[[-12   3  -6 -14   0  16 -17 -30   1  46   8  38]
 [ -2   9   3 -20  -3  16 -27 -39  -9  43   3  48]
 [  8  10   4 -23   5   1 -32 -39  -8  25   5  47]
 [-19  -4 -17   0  11   9  -1 -23   7  42  11   8]
 [  8  11   2 -16  10   5 -33 -38 -12  29  12  46]]
->
[[  8  11   2 -16  10   5 -33 -38 -12  29  12  46]
 [  8  10   4 -23   5   1 -32 -39  -8  25   5  47]
 [ -2   9   3 -20  -3  16 -27 -39  -9  43   3  48]
 [-12   3  -6 -14   0  16 -17 -30   1  46   8  38]
 [-19  -4 -17   0  11   9  -1 -23   7  42  11   8]]

[[ 24   5 -25  -5 -12  26 -36]
 [-16 -20  10  37 -34   7  -3]
 [  0 -15  25 -31  37   6  16]
 [  2  40  24  -8  22  10 -23]
 [ 23   2  44  13   9  13  17]
 [-11 -16 -11  -2 -23  35 -30]
 [ 10  29  27  -2  34 -23   8]]
->
[[  2  40  24  -8  22  10 -23]
 [ 10  29  27  -2  34 -23   8]
 [ 24   5 -25  -5 -12  26 -36]
 [ 23   2  44  13   9  13  17]
 [  0 -15  25 -31  37   6  16]
 [-11 -16 -11  -2 -23  35 -30]
 [-16 -20  10  37 -34   7  -3]]

[[-26  14 -51  24]
 [-18  47  10 -34]
 [-29 -45 -20  12]
 [ 12 -40  25  29]]
->
[[-18  47  10 -34]
 [-26  14 -51  24]
 [ 12 -40  25  29]
 [-29 -45 -20  12]]

[[-47 -48]
 [ 45  18]
 [ 23  -4]
 [ 53  42]
 [ 19   4]]
->
[[ 53  42]
 [ 45  18]
 [ 19   4]
 [ 23  -4]
 [-47 -48]]

[[ -7 -11   5 -35  -2 -24  48 -31  -3]
 [-20 -24  -3 -22   1 -21 -53  -5  25]
 [ -9   4   8  53  -1  39  -7  41  20]
 [  0  -4 -10  30  -5  -6  11 -55  19]]
->
[[ -9   4   8  53  -1  39  -7  41  20]
 [  0  -4 -10  30  -5  -6  11 -55  19]
 [ -7 -11   5 -35  -2 -24  48 -31  -3]
 [-20 -24  -3 -22   1 -21 -53  -5  25]]

[[-38 -55 -37 -13 -34  -2  14  19  -4  53  39 -18  -6  -1]
 [ 34  -4   4  -2   9 -19  -6 -10 -18  53   8 -16   8  31]
 [ -7  -3   0   8   1  24  -7  18 -10  53 -16  -5  -8  -6]
 [ 15  13  -5  -7   8  -6  10 -24  12  53   5  -5  -2  -3]
 [ 25  24  13   2  -8  -1   5 -22   3  53  16  -9 -13   0]]
->
[[ 25  24  13   2  -8  -1   5 -22   3  53  16  -9 -13   0]
 [ 15  13  -5  -7   8  -6  10 -24  12  53   5  -5  -2  -3]
 [ -7  -3   0   8   1  24  -7  18 -10  53 -16  -5  -8  -6]
 [ 34  -4   4  -2   9 -19  -6 -10 -18  53   8 -16   8  31]
 [-38 -55 -37 -13 -34  -2  14  19  -4  53  39 -18  -6  -1]]
---
[[ 47 -20  21  21  19  -3  26   0]
 [ 20  -7  56  22  -9 -21  -5  14]
 [ 37  24 -22  31   6  11 -35  13]
 [ -3  -1 -16  55  22  16 -15  26]]
->
[[ -3  -1 -16  55  22  16 -15  26]
 [ 47 -20  21  21  19  -3  26   0]
 [ 20  -7  56  22  -9 -21  -5  14]
 [ 37  24 -22  31   6  11 -35  13]]

[[-18  17 -12  38   9 -20 -17  -1 -29  22]
 [  9   0  -1 -27  42  -3  13  -9 -34  -7]
 [ 16 -30   8   0  17  10 -12 -31   3 -16]
 [  8  -5  17 -30   0  25  18  10 -54   9]
 [-42   4 -32   0  -6   0   1 -17  21   4]
 [-34  -2  44   0  -1  24  15  24 -27   0]
 [  0 -32   7  13  29  32  11 -40  23 -18]]
->
[[  0 -32   7  13  29  32  11 -40  23 -18]
 [-18  17 -12  38   9 -20 -17  -1 -29  22]
 [  9   0  -1 -27  42  -3  13  -9 -34  -7]
 [ 16 -30   8   0  17  10 -12 -31   3 -16]
 [  8  -5  17 -30   0  25  18  10 -54   9]
 [-42   4 -32   0  -6   0   1 -17  21   4]
 [-34  -2  44   0  -1  24  15  24 -27   0]]

[[ 30 -24  52  31  25  10  47  36]
 [ 30 -24  51   0  24  11  47  35]]
->
[[ 30 -24  51   0  24  11  47  35]
 [ 30 -24  52  31  25  10  47  36]]

[[ 10   5   5   7 -18  46  26   8   5 -13   2 -14  24  -1  19   4]
 [ -7   4  10   6   2   3  -5  -6  -3  -7   0   0   3   5   3   0]
 [ -4   2   5   2  -5   8   1   1  -2  -4   0   5  -5  -1   5   0]
 [ -6   1   4   1   1  -2  -3  -6  -1  -4   0   1   0   2   2  -1]]
->
[[ -6   1   4   1   1  -2  -3  -6  -1  -4   0   1   0   2   2  -1]
 [ 10   5   5   7 -18  46  26   8   5 -13   2 -14  24  -1  19   4]
 [ -7   4  10   6   2   3  -5  -6  -3  -7   0   0   3   5   3   0]
 [ -4   2   5   2  -5   8   1   1  -2  -4   0   5  -5  -1   5   0]]

[[10 51]
 [29 22]]
->
[[29 22]
 [10 51]]

[[ 12   2   4  17 -41  -2]
 [-54   6  -2  -8 -49 -16]]
->
[[-54   6  -2  -8 -49 -16]
 [ 12   2   4  17 -41  -2]]

[[-20  37]
 [-46  56]
 [ 30 -38]]
->
[[ 30 -38]
 [-20  37]
 [-46  56]]

[[  2  -3 -10  -3  -9  -1]
 [ -5  -2  18 -10   2 -24]
 [ -2   2 -25  -3  -3 -28]
 [ -4   1  -2   6  -2  -2]
 [ -6   8 -26   4  -2 -12]
 [  9   3  -9  -1   0 -12]
 [ -6  -3 -31  -6   6 -27]
 [  4  -5   1   7  -4 -33]
 [ -3   0  -7   4   1  -6]
 [ -5   2  40  13  -8  -6]
 [ -8   5  -5   0   1  14]
 [ -2   2  14   8   2  55]]
->
[[ -2   2  14   8   2  55]
 [  2  -3 -10  -3  -9  -1]
 [ -5  -2  18 -10   2 -24]
 [ -2   2 -25  -3  -3 -28]
 [ -4   1  -2   6  -2  -2]
 [ -6   8 -26   4  -2 -12]
 [  9   3  -9  -1   0 -12]
 [ -6  -3 -31  -6   6 -27]
 [  4  -5   1   7  -4 -33]
 [ -3   0  -7   4   1  -6]
 [ -5   2  40  13  -8  -6]
 [ -8   5  -5   0   1  14]]

[[-14 -57]
 [ 31  30]
 [ 11   2]
 [  6  46]
 [-49  18]
 [-52 -37]
 [ 17 -11]
 [ 22  22]]
->
[[ 22  22]
 [-14 -57]
 [ 31  30]
 [ 11   2]
 [  6  46]
 [-49  18]
 [-52 -37]
 [ 17 -11]]
